Each row has a class, written after it.
[ 50  18  29 -15  -2  -5 -16 -14  42  35  -4 -36   6 -19 -51  57  30  -9
 -20 -14  78 -22 -19  22  36  19  -9 -29   9  -6  -3 -31  23 -10   6  21
  21  -6   0 -17 -18] : mosu
[ 57  -8  32  32  17 -33   9  21  54  49  13 -25 -20 -32 -19   5  12  65
 -55   4  23 -61 -32  23  37  79  14   7 -35 -27 -24   0  72  29  13 -17
 -34  31 -11  51  73] : daz
[ 39 -29  37   3   2  -1  27 -71  -8  19 -10   7  12  25 -22 -17 -52   4
 -49  -7  15 -28 -10 -45  41 -23 -11  10   8   9  17  23  30  26  21 -15
  -4  -7   6   4  -4] : tez
[ 25   1  -4 -44   4   0 -26 -22 -41 -31   1  34 -48  16 -21  11  41  27
 -65 -13  34  18  16 -11   8  -2 -52 -37 -34 -35  39  28 -20  29 -20   7
 -18  31  -3  29  -4] : tez
[-44 -22 -21 -12  -3 -16  30 -47 -18  12  16  -6   6  12 -24  25  38  12
 -52   9  33  40  86  47 -37  34   0  13  44  42 -11  18 -38 -28  28 -13
 -77  31 -87  16   3] : tabut
[-15 -49  28   3 -25  -8  40  18  17  60  34  24 -27  -5 -16 -11  11 -38
 -22 -44  -5 -41  30  -1  -2 -12 -34  64   6  24 -29   9 -37  30 -20  52
  -5 -27 -30  -6  28] : Reruf
[ 22 -21   2  58 -51   0  86   8  10 -31 -30   4  54   3   6 -44  15  13
  13  49  36 -28 -21 -17 -18  29 -19  47 -22 -17 -38 -50  15 -16  23   4
  -3 -29   9  10  -9] : Reruf
[-22 -15 -11  -2  43   6   6 -10  -6  -7  -8 -17  -5 -15 -18 -10   8 -25
 -46   5 -43  28 -12   8 -16 -19 -14  45  10 -45   4 -19   8  12   5   9
  30  15  -7   7  13] : piguf
[ 72  30  44  -2 -42 -13 -45  -6 -53  37  27  24  -1  54   4  31 -31   3
  43 -56  -8 -55   2 -27  33  21  22 -57  15  17 -47  19 -52   9 -28 -16
 -43  -2 -19  73 -30] : degip
[  6  10 -12   4  53  22 -39 -39 -38   5  11  41   8   1   0 -66 -40 -14
 -94 -18 -24  33 -40  30  39 -34 -69 -44  -3 -13  41  17 -17  43 -74  18
  40 -17 -18  21 -21] : degip
[-10  -9 -24  15  -2  62 -85 -27   5  -8  21  27 -15  -8   4 -34  31 -23
  -1 -25 -15 -22   5 -44  10 -16  17 -21  -4 -45  23  -9  24  34  38  21
  45  21  51   7   1] : Pas
[ 45 -29 -37  13   6  -3   5 -88  36 -32  -2  29  14 -10  41 -30  24 -28
  13  15 -15  28  49  -8  21   8 -31 -26 -34   0  17  34  12  13  -9 -18
   1   1  -6  28  32] : tez
[  5  -2 -23 -12 -29  30  25  29  17 -38   0 -18  -5 -26   7  17  32  23
 -79  19  57  14  21  21   0  25 -37 -16  44  -3  30 -27  -2  18  51  35
  11   3 -17 -25 -32] : bevuf
[ 40  70  -2 -55  77  61 -22 -60 -58 -41  15  30 -34 -14  -9  25 -37  13
 -35 -42   0  32 -49 -51   9  19  50   1 -57   9 -20   9 -13 -57 -83  16
  34 -54  -2 -84   2] : Susa
[ 26 -13  -6   1  -5 -36   3 -40  23  19  21   9  16  -5  -4  37  57 -17
 -28  17  -2  -3 -14 -19  12  12  27  23   7  22  30  63  37  -8  13  12
  20  27  12 -43 -20] : Pas
[-29  -5  -3  -2  15 -19 -54 -12  -9 -10  -6  -5 -10  -7 -21   4  -9  43
  21  17   2 -19  37  17 -69 -14   5  21  -8  76   9  33   1 -70 -63  -6
  -6  11 -12  74  25] : ginet
[-16  25 -30 -17  50  33 -72   8  30  -8 -29 -24  10   3  -2   2  11  -3
   3  17  20  17  23  35 -17 -12  -6 -32  18  54   2  64  -8 -14  -7  34
 -12  -6   0  -2 -18] : piguf
[ 22  -5 -45 -26 -20 -18 -67  13 -15  -7  43  39   9 -29  -7 -43 -24  12
   8  -3  -6  -2   1 -13  21  17 -17 -52 -43 -50  49 -16  11  -3 -65  22
  31 -15  23   5 -14] : Susa
[ 20 -21  13  -7  20   5 -10  -8 -39  19 -26  -6  29  29   1  32 -40  33
 -38 -24  10 -30 -31  -3  50  36  -7 -29   9 -30 -23   9 -32  21   2 -44
  10  37  13   6  16] : daz
[-21   2  -5  10  21  28  -8  -1  13  24 -49  35 -30  -3 -21 -23 -17  23
   4  17  -4  -1 -26  30   3 -35 -30   9 -43 -26   4  10  10  -4  20 -12
  -5  14  11 -65  -3] : degip
[ 23  -4 -18 -15  26   0  40 -49  46   3 -22 -10  15   7 -24  33  15  -4
 -58   4  49  11 -12   1  35  25  -5   5  -5 -20  21   4  15  -9  22 -37
  17   8  15 -64  -7] : daz
[ 45  -2  15   7 -44 -37  -5 -39  27  13  24  28 -53 -23  27 -10  12  11
  12 -12  37 -35  49  15  24 -22 -18  15  25  37  46  14 -51 -17  19 -25
   0  12  22   9 -35] : degip
[ 67 -23 -32  22  15  11 -26 -78 -78 -12   1  50 -21  19  24   6  27 -35
  40 -20  50 -25 -42 -30  81 -31  23  12 -30   6   2  32   5 -41 -20  19
  19  11  30 -64  -7] : Susa
[-11 -28  -2 -53  -1  11  -2 -42  -7  -9 -10 -62   9   0 -24   9 -12  10
  40  -6  61  16  42  19 -18 -22  -3 -34   5   6  27 -10   9  23  51 -31
 -12   6 -33 -11  20] : mosu
[ 22 -31 -33  14  17 -33   0 -22 -22   3  20  14 -26 -47 -11  42 -46 -13
   4 -11   3 -29  21 -16  18 -24  23   8  -6  13  27 -19 -18  33  35   0
 -19 -19 -14 -17 -36] : mosu
[ 25  47   4  13 -30  33 -20  -1  -6 -42 -15  26 -39   5  29  23 -10 -26
   2 -10  15 -20 -37  -9  11 -32  22 -27  -9 -17  20  -4 -65 -10  29  25
  68 -28  46 -32 -82] : Pas
[ 26  -1 -64  34 -25   4 -58 -53  17 -21 -29  -5  -3  28 -28  18  67 -14
   2  -5  43 -41 -22  17 -25  13  21 -58  -1   6  13  10 -25 -27  34  24
  -5  21  25  47 -65] : ginet
[-44  17 -21 -16   9  -2  38 -45 -49 -15  13 -16  40 -19   1   2 -52  13
   2  11 -18  33  28  16 -21 -35  58  32  26  22  28  44  20   2  56  14
  29 -12 -26 -47 -31] : Susa
[-52 -13  17  16 -18  24  14 -38  -4  14  10  32 -19 -32  26 -17 -51   7
 -28  31  36 -15  17   3  15 -24  38 -23  21  36  -5  46  -1 -50 -11 -25
  -6   5  10   2   5] : tabut
[-23  -3   1  11  -4  21 -45 -10 -58 -21  41  44 -34 -46  55 -13  79 -15
  28  32  35 -25  24  27 -19 -41   6 -33   0  56   2  39  27  -3  38  60
 -37   0   6  30  52] : mosu
[ 38 -18  -4  13   0 -16 -45  -4 -34  21  -3 -31   6  -7 -19  12   9  18
  37  -4  34 -12  -3   9  27 -11  21  -8  -3  20  -2 -16   3  35   5  19
   3 -13  -9  11 -26] : mosu
[ 26 -30   1  -2  -9   7  13 -62 -48  40  -9   7   1  25  23  20  31 -36
 -13  -8 -42  28  35 -14 -31 -12   7  32 -32  48 -24  20 -45  18 -54   9
  47 -17  -4  50  24] : daz
[ 47  56  90 -14 -27  18  -4  73 -38  16 -37 -10 -23  -3  -4  61  43 -37
 -35  -2  56   4 -57  -5  21  26 -27 -17  17 -46 -52 -25  22 -33  37  24
 -33   7  -7  29  13] : Bir
[-34 -28  -9  -9   4  -9 -11 -76 -29  -7 -14  35  22  -3 -39  10  25  20
   3  32  14  -4 -18 -51 -30   3  44 -11   7  -2 -25  12  -6   7  24  -5
 -20   0  39   4 -53] : piguf
[ 54  23  23 -26 -36 -49  13 -47  55  50  45  -7 -30  19  -5  -7  37   0
 -64  24 -41  19  14  25 -23  -2  -8 -63 -46  -5  35  46   1  17 -62   0
  35   2 -24  -9 -11] : tez
[ 13  -4  61  21  76 -12 -62 -57  17  -4   6  36   8 -29 -31  42 -25 -36
  27  -3 -35 -23   1 -46  25 -21 -89  55 -21  -7 -17 -61  43  16  -3   1
  70  -7  23  25  48] : Pas
[-32 -35 -34 -21  -5   7 -30 -54   2  27  13  38 -29  -9   0  16  -4 -21
 -21 -28 -46   8  16  11  12  16  16 -40   2 -14  -6  51  -7   8  -6  13
  17  40 -13 -15  34] : bevuf
[ 10 -12 -14   8 -29  -8  14 -47   1  -4 -16 -11  25 -13 -18   0 -44  29
 -14 -12  66  -3   5  -8  33  23  27  -9   9  -2  -2   2 -17 -59  -5 -37
  11  16  -3 -20 -38] : Reruf
[ 36   6   3 -13  19  13 -20 -50 -16 -31 -13 -27  24  19  -1 -28 -12   7
  11   1   2  11  -1 -30  31 -10  12  16  -5  -7 -10  32  -1  29  -7   8
  32  -9 -11  20   0] : tez
[-19  20  27 -45  30 -23 -12 -29  29 -17  12  46 -16 -45   9 -16 -14  26
  -8 -26  19   3 -26  42  -9  14   7 -58   3  -5  27  66  28 -27  -1 -22
 -39   2 -22 -37  37] : Bir
[  1  -3 -40 -20  20  -9  38 -26  15 -40  26 -30  27 -17   7  16 -37  13
 -17   1  14   4  37  10  -9  -6  15  11   7  16  31 -14 -21  30  28 -19
  29 -27 -36 -22 -20] : daz
[  3 -43 -16  10 -29  -4  57 -63  54   3  11  22   3 -24  -7 -18  -5  15
 -40   5  19   1  40 -19 -10  33   7  22 -20  23 -20 -10 -23 -25 -52  -5
  16 -18  -1  55   6] : tez
[ 29  11   9 -38 -56  -1  49  -7  36 -41 -33 -24  -1 -36  39  -5   9 -41
  44 -11 -15  22  15  32   9  51   6  43  -8 -11  16  -8 -55 -39  15  18
  36 -51 -19  37  17] : ginet
[-24 -18 -57  26 -10  23 -20   1   1  21  31  -2 -12  27   2 -22  -9 -26
 -25  -7 -22 -33  16   0 -32 -25  11  -3  27  22 -10   4 -24 -20  25  -6
 -23  36  -6  21  -7] : degip
[  15    3   17   11   -7    3   -8   -2  -20   27  -35    9   -4    6
  -17   -2   24  -15  -31    2   66  -22 -110   71    9  -22   -3  -47
   -1   11  -12    8   18  -25   70   66  -31  -22  -47  -79  -32] : Bir
[  5  40  -8 -13 -13   1 -11   1  10  -5  -6  -7 -45 -41  20 -26 -29  47
   9  40  71  14 -10  67  69  12  67  23 -53  75  31  23  30 -78  17  30
  11 -50   1 -46  -4] : daz
[ -3  26 -15  22  11  24 -37 -27  29  10 -27   4  -7 -11 -27  23 -38 -43
   9   3   4  22  64  -9  50  -3  -2 -32  -7 -41 -23   7  25  22  66   6
 -26   4 -19  50  -8] : tez
[ -2 -11   0  12  -5  21 -10 -15  -7 -13 -11  -2  26  30   1  10  33   7
  27  -3   8  22   0   0  -3   5   2 -11   1   9  -7  -3   4  30  25   2
  15  -9   0  -1 -19] : Pas
[ 48 -10 -32  34  24  15  29 -53 -12   3   5  38 -30 -36   5  21  -2 -12
 -14  13  36 -11  23 -14  31 -22 -15 -16 -63 -29  11   6  -1  53 -19  17
  22  -7  -9 -33 -32] : Susa
[-35 -63 -42  -5  -4  18  -8 -79 -17  -2  10  11  -5  -2  -6   5 -56  -7
   8 -30  20  13  10  -9   9 -39  41 -49  26  20   2  27   9   4 -11 -17
  19   5 -32 -27  -5] : bevuf
[ 22  -2  -3  -8  10  35 -11   9 -20   2   6  -8  35  19  -7  25  -2  -5
  -2   2  28 -15 -23 -39   6  -8 -13 -18  14  21 -28   9  16   3 -12  -5
 -16   2 -14  -5 -15] : degip
[ -3  -7 -33   6  68  -9 -96  89 -13   1  37  -8 -28 -16  25  14  36 -22
  27  14 -42 -26 -17 -11 -24 -26  -1  17   6  42 -28  32  19  14  23  38
 -45  15 -25 -60  35] : Bir
[-22 -11 -10   1  31 -15  -1 -27  30 -24  -7  17   7   9 -11   8  58   7
 -27  15  11  10 -53  10 -10  36 -15 -35   3 -63 -27  12 -42  16  16 -19
   3  25  -3 -54  -4] : Pas
[ -2 -14  24 -18 -19 -55  14  58 -26   6  20 -23 -41  12   9  -4  16 -39
 -47 -30  -5  32 -46  78  49   9 -51  43  14  -3  40  -8  12 -11  12  22
  20  29  -6  54  35] : Bir
[  7   4   8  43 -12 -11  33 -41  55  -7 -19  34  22 -40 -21 -17 -36  49
 -25 -27  60 -27 -27  26  -3  23  19 -12   6  46  12  35  36 -26  15  11
 -23 -47  14   8 -35] : Reruf
[-11 -19   5 -28 -24 -31 -16 -35 -47   0   2   6 -22 -35  10  17 -14  -7
 -32 -14  23 -31  -6   5 -17 -25  -7 -16  14  11  10  73 -70  -2  34  28
   4  27 -23  -3 -13] : Reruf
[ 21 -10  31  23 -32 -14  -7   3 -28  20 -12 -15  -5 -35  16 -34   3  31
  31  -2  -5  -1  -6  19   5  -4   6  31  -4 -58 -18 -22 -20  20  -7  11
  62   1  11  29  14] : Susa
[ 15  -8 -27   5  39  14 -46  10 -61  -7  14  12   5   2  -8  11   9   9
   1 -14  -1  11  10 -28   1  -6 -18   0  -4  -8 -12  -7  -3  33 -15  19
  -7  -6   0  -8  -4] : Susa
[  0  -3  -2  -7  19 -26  43 -16 -20 -24  21   9  20   6  22  28 -31   5
  -3   5   3 -18 -22   3  -2 -12  33  22  10  51  -7  27 -13 -14   2  -7
   6 -35 -15 -30   3] : daz
[ 14  19  -7   2  10  -3  -3 -49  17 -26  12 -28  19   0 -22 -44   1 -21
  20  32  25  -6  -9 -44  -9  24  20  33 -11  -8 -21 -12  31 -11  20  10
  12 -29  32  34  13] : Susa
[ 23   1 -21   1  18  20  -2 -34  -5 -33 -38 -39 -25   3  -6  43  -8 -11
 -27 -13  12  16   0 -13 -18  22  10  14  -7  13  -6  24 -23  11  32 -19
  -3  17   3  61  -7] : tabut
[ 22  12 -22   5  15  21 -24  -6 -14  13  21   4  15 -36  -3  28 -21   4
 -16 -12   5   3  14 -10  34  19  11 -27  -7 -13  -5  -9  16  21  10  25
  14 -11  -7 -17 -19] : Susa
[-45 -25  22 -12  -6   7  13  -4 -30  -3   4 -22  32 -17 -11  41  -4   1
  14 -21  42  42 -14  43  41   9 -15   9  41  15 -19 -80  37 -17 100  -6
   2   3 -30 -28   4] : Bir
[  3   3 -17  18  48 -16  48 -20  27 -21  13  18   1 -11 -26  87 -31 -26
 -50 -54  17 -17  -3   9  -4 -11  -8 -18  26 -18  15  10  21  28  21 -28
  -4  31 -22   9 -33] : Bir
[  52   10   45   74 -110   16   10   -6  -23   76    6   19    7   44
   31  -28  -14  -16    0   -4   -3  -35   44   37   64  -22   28  -72
   15  -46  -22  -11   17    0   31    6   -9   19  -25   64  -19] : tez
[ 48 -13  -5  57 -17  12  -8 -70 -11  45   8  -7 -18  -6 -10  32  33  23
  34 -63 -37  43  14  12  11  -1  42 -18 -14 -28 -35 -66   1  65  33 -40
  20   6 -26  28 -36] : degip
[  1 -29 -36  41  37  20   3  -6  23 -29  32 -30   3 -13  10 -32 -14  16
  -3  -1  10   2 -10  -2  13 -13  -5 -21  -8  -1  -3 -65  -1 108  30 -16
  32 -24  -4  -4 -41] : Bir
[ 11 -19 -42  23  22  31 -19   5 -21 -43  22  -3 -14 -10  18 -82  -1   6
 -37  -8   8   2   7  -5  13 -23   4  31  14 -72  15 -34 -47  -5 -79 -17
  44  11 -33 -14   2] : tabut
[ 11  11   2  22  -2  17 -17 -11   7  16 -12   9  -4  19  -9  13  -5  -5
 -23 -14 -15   0  -1  -2   5  14  14  -6  -1   4   3   8  -4  19  35  10
   2  -6   8   3 -30] : Pas
[ 34 -15  25 -37  15 -17 -39  12 -12  -2  13 -19 -21 -16  19  17  23 -41
  45 -56  25 -23   8  -5  27 -22 -10  40  39   4 -22  24 -83  36 -17  31
  33  -4 -37 -14   0] : Bir
[-26 -13 -13  21  24  17 -21 -25 -56  17  -1  13   5 -41   3   7 -40 -42
 -22  -4  -8  18 -16 -12  29 -29  45  -5  39  -1 -18 -23  -3 -17  41   7
 -10 -25  -1 -28  -7] : mosu
[ 10  33  -4  -4   2  38  -5  11   4 -35  -2  11 -49 -11  35  39 -17 -51
   2   2  12 -15  19   4  23 -26  -3 -41  -1 -18  15  10  -4 -26  40  -3
  -5  16  24  13  -7] : piguf
[ 10   2  18  55 -51   7   3 -12 -54  56  -5  55 -42   8 -37 -32  10  49
 -35 -31  11 -30  -6  33  11  28  26  41 -19 -54 -20 -80  12 -73  12  13
 -19  24  17  14  13] : Susa
[ 28  22   0  -1   8 -14 -19   2  23  -4  22  -1 -16 -27  -8  14  31 -11
 -35  -9  31 -45  -9  41  -1  -7 -21  13   1  -8  12  -9 -13 -12   1  47
  42  25 -29  -9 -19] : Bir
[  1 -13   3  -7  24   7  -4 -15   7  -8   7 -24  21  -4  10   6  -4 -16
   7   0  16  11  -9  -1  -3  16 -14 -20   8  31 -37 -21 -16  31  20  -1
  -3 -21 -27   5   2] : Bir
[ 15   8  14  -8  -3  17 -45 -98 -29 -40 -15  -2 -40  13   8 -15  -8 -26
  -3  40  -7   6   5 -36 -28   6 -36 -21 -26   9 -28 -36 -22 -20  13  -4
  38   9  23  64  40] : bevuf
[-31 -18 -20  -1 -29  26 -61  -9 -36  44 -16 -48  -8   9 -36  19  32  12
  -3  21  -6 -22  -1  19 -58 -41  37   8  -2  39 -24 -17 -33  15  49  74
  44  14   0  14 -62] : piguf
[ 40 -32 -17 -35 -41  26 -40 -18 -62  26  -2  10  -2   3  18  -1  73  -7
  34 -11  24  -3  16 -17 -21 -35   6  -4 -26  23  20  62 -10  25 -23  66
  31  -1   9 -28 -11] : Susa
[ 21 -12 -12   9  -5  20   6 -24 -12 -20 -12   0  31  12   1   7 -25  17
  24  -6   6   6  12  -6  16 -18  12  -6 -10   3 -11  -6  26  -5  15  -1
   4 -11 -30 -11  -6] : tez
[-89 -44 -31  45  -4  26  24  36  53  -9  -6   6  11 -15   7 -38 -31  41
  -7  -9  77 -66 -33  50  25 -11  11  12  48  25 -26  32 -19 -51  35   1
   2  24  34 -67   1] : Reruf
[-39  -8 -27  -7  41 -52 -25 -42   4 -37  35  42 -58 -68  -7  57  12  32
   4  -1  25 -18 -31  15 -45 -18   9  -2 -20  44  18  57  18 -35  16  11
   1  19  41  -7  16] : Susa
[-11  62  17  40  24 -13 -91 -22  63  50 -17   5 -70   5 -11 -46  33  11
  37 -20 -57  25  13  45   8   2  66 -64  20 -76 -29  24 -61  21   9 -43
 -19 -14   6 -45 -21] : ginet
[ -7 -46  -7  18  18  20  -4 -12   8  21  12  38   3 -21 -15  -5 -12  12
  11 -41  39 -32   8  -4  68 -24 -19  32  24 -21   8  -1  43   0  -1 -25
  -6  39  -1 -21  18] : degip
[ 10   0  33  -1  11  12  15  20 -37 -12  -6  20   3   2  25  22  16   4
  -6 -16  37  16 -44  25  24   2 -20 -30  10  11 -23  -4   0   6   1   2
 -14 -12 -20 -21  -1] : Bir
[ 12  -8  22  40 -38  18   7 -64 -17  63 -47  54  62  22 -36 -33   9  -7
 -19  20 -18  -1  26 -28  34  29  23  42 -16 -34 -12  16  15  18 -21  31
  35   0  17  34 -41] : Pas
[  4 -11 -30  -2 -36  22  -6 -28  25  14  19   4 -37  -5  -3  49 -26 -36
 -48 -25 -32  15  53 -13 -27  26   2 -48 -10  25   7   4  26  -5 -20   3
  19  22   4  93  19] : bevuf
[ -5 -23  14  12   2  32  20 -21   5  16 -35 -22 -31 -38  40  23 -24 -12
  -5  -8  29 -16  -6   5  21 -20  31  30  29  56 -14  15 -31   9 114  -4
   0   1  18 -57 -18] : Bir
